Below is a small trained network, with its code and all its weights. Each question gives an input and a class and asks what happens when units are switched off, that is, made to give their printed mean instead of their output.

import numpy as np


def w(rows, s, z=0):
    codes = np.array(rows[::2]) - 128.0
    scale = np.full(codes.shape[1], s)
    scale[-1] = z or s
    return codes * scale


def f(y):
    return y / 2 * (1 + np.tanh(0.7978845608 * (y + 0.044715 * y**3)))


def log_softmax(a):
    a = a - a.max(-1, keepdims=True)
    return a - np.log(np.exp(a).sum(-1, keepdims=True))


def net(x, mask):
    res = np.array(x, float).reshape(1, 6) / 4 @ E
    y = f(res @ A[0][:, :-1].T + A[0][:, -1])
    res = res + np.where(mask, y, B[0][:, -1]) @ B[0][:, :-1]
    return log_softmax(res[-1] @ U[:, :-1].T + U[:, -1])


A, B = {}, {}
E = w([
[129,117,209,111],'x0',
[251,241,121,83],'x1',
[150,119,139,163],'x2',
[120,137,125,120],'x3',
[125,113,27,97],'x4',
[125,132,128,125],'x5',
],0.012)
A[0] = w([
[193,130,242,27,81],'neuron 1',
[52,51,203,127,230],'neuron 2',
[163,182,218,80,92],'neuron 3',
[31,40,17,163,95],'neuron 4',
[211,202,70,122,235],'neuron 5',
[47,2,177,115,147],'neuron 6',
[103,64,86,140,124],'neuron 7',
[134,173,91,105,113],'neuron 8',
[49,114,170,176,180],'neuron 9',
[21,19,221,156,2],'neuron 10',
],0.0088,0.0089)
B[0] = w([
[83,34,122,169,175],'neuron 1',
[225,163,86,140,238],'neuron 2',
[62,26,169,164,171],'neuron 3',
[41,51,142,255,221],'neuron 4',
[119,134,144,39,249],'neuron 5',
[174,230,129,79,231],'neuron 6',
[106,120,95,236,168],'neuron 7',
[121,154,66,137,152],'neuron 8',
[218,153,55,170,197],'neuron 9',
[146,124,218,35,206],'neuron 10',
],0.0089,0.014)
U = w([
[203,135,12,131,118],'0',
[161,113,227,52,243],'1',
[69,2,167,156,1],'2',
],0.0096,0.0036)

Each question gives the input, the list of numbers given to net, and the class t.
The units are the neurons (one row each of A and B). Each row of codes is followed by its name. A weight is (code - 128) times the scale printed after its matrix; where a second scale follows, it is the last column's (A, B and U).
mask holds one flag per neuron, in row order. A switched-off neuron (its flag False) gives its mean, the last column of its row in B, instead of its output. The means were averaged over made-up inputs and are rounded, as every weight is.
A unit's drop is (log p(t) with every unit on - log p(t) with that unit switched off) / (log p(t) with every unit on - log p(t) with every unit switched off).
The circuit of an input: a set's keep is (log p(t) with only the set's units on - log p(t) with every unit switched off) / (log p(t) with every unit on - log p(t) with every unit switched off). Starting from all 10 units, units are removed one at a time, each time the one whose removal leaves the highest keep (on an exact tie, the one counted first), for as long as the keep stays at least 0.8.
units of the circuit, in order: the units of the circuit, biggest drop first
most important unit: the unit with the biggest drop
k most important neurons: the k neurons with the biggest drops, biggest first
drop when u is switched off: that unit's drop, to one decimal
input [-3,-7,-3,4,-4,6], class 0: units of the circuit, in order -> (neuron 2)
input [3,6,4,0,-2,-4], class 2: 2 most important neurons -> (neuron 1; neuron 3)
input [4,-3,4,-6,1,-2], class 0: units of the circuit, in order -> (neuron 2; neuron 9)
input [6,8,-3,5,-7,-3], class 2: units of the circuit, in order -> (neuron 1; neuron 3)
input [-1,-3,-1,3,5,4], class 2: 3 most important neurons -> (neuron 4; neuron 9; neuron 2)
input [7,-1,7,-7,3,-3], class 0: 3 most important neurons -> (neuron 5; neuron 10; neuron 2)
input [-3,-4,-3,-8,-7,-7], class 0: 2 most important neurons -> (neuron 9; neuron 2)
input [2,2,8,3,-1,5], class 2: 3 most important neurons -> (neuron 6; neuron 10; neuron 2)
input [3,-7,0,-1,-2,8], class 1: 2 most important neurons -> (neuron 10; neuron 8)
input [-4,-2,-4,5,3,4], class 2: 2 most important neurons -> (neuron 4; neuron 2)
input [7,-3,1,5,3,6], class 0: 4 most important neurons -> (neuron 2; neuron 5; neuron 9; neuron 3)
input [8,8,-8,3,8,2], class 1: 2 most important neurons -> (neuron 5; neuron 4)
input [3,2,-7,8,-4,8], class 2: 4 most important neurons -> (neuron 6; neuron 1; neuron 3; neuron 10)
input [2,1,7,1,-6,-3], class 2: most important unit -> neuron 6
input [6,-6,8,4,8,4], class 0: 2 most important neurons -> (neuron 6; neuron 2)
input [4,2,-8,0,-3,-5], class 2: drop when neuron 1 is switched off -> 0.3
input [-8,4,8,2,-2,-3], class 1: drop when neuron 6 is switched off -> 0.0
input [4,-8,-6,-7,-1,0], class 1: drop when neuron 8 is switched off -> 0.1
input [2,-8,7,-6,-3,8], class 1: drop when neuron 2 is switched off -> -0.2
input [-7,8,2,-5,-3,-1], class 1: most important neuron -> (neuron 5)
input [5,7,2,4,-5,2], class 2: 2 most important neurons -> (neuron 1; neuron 3)
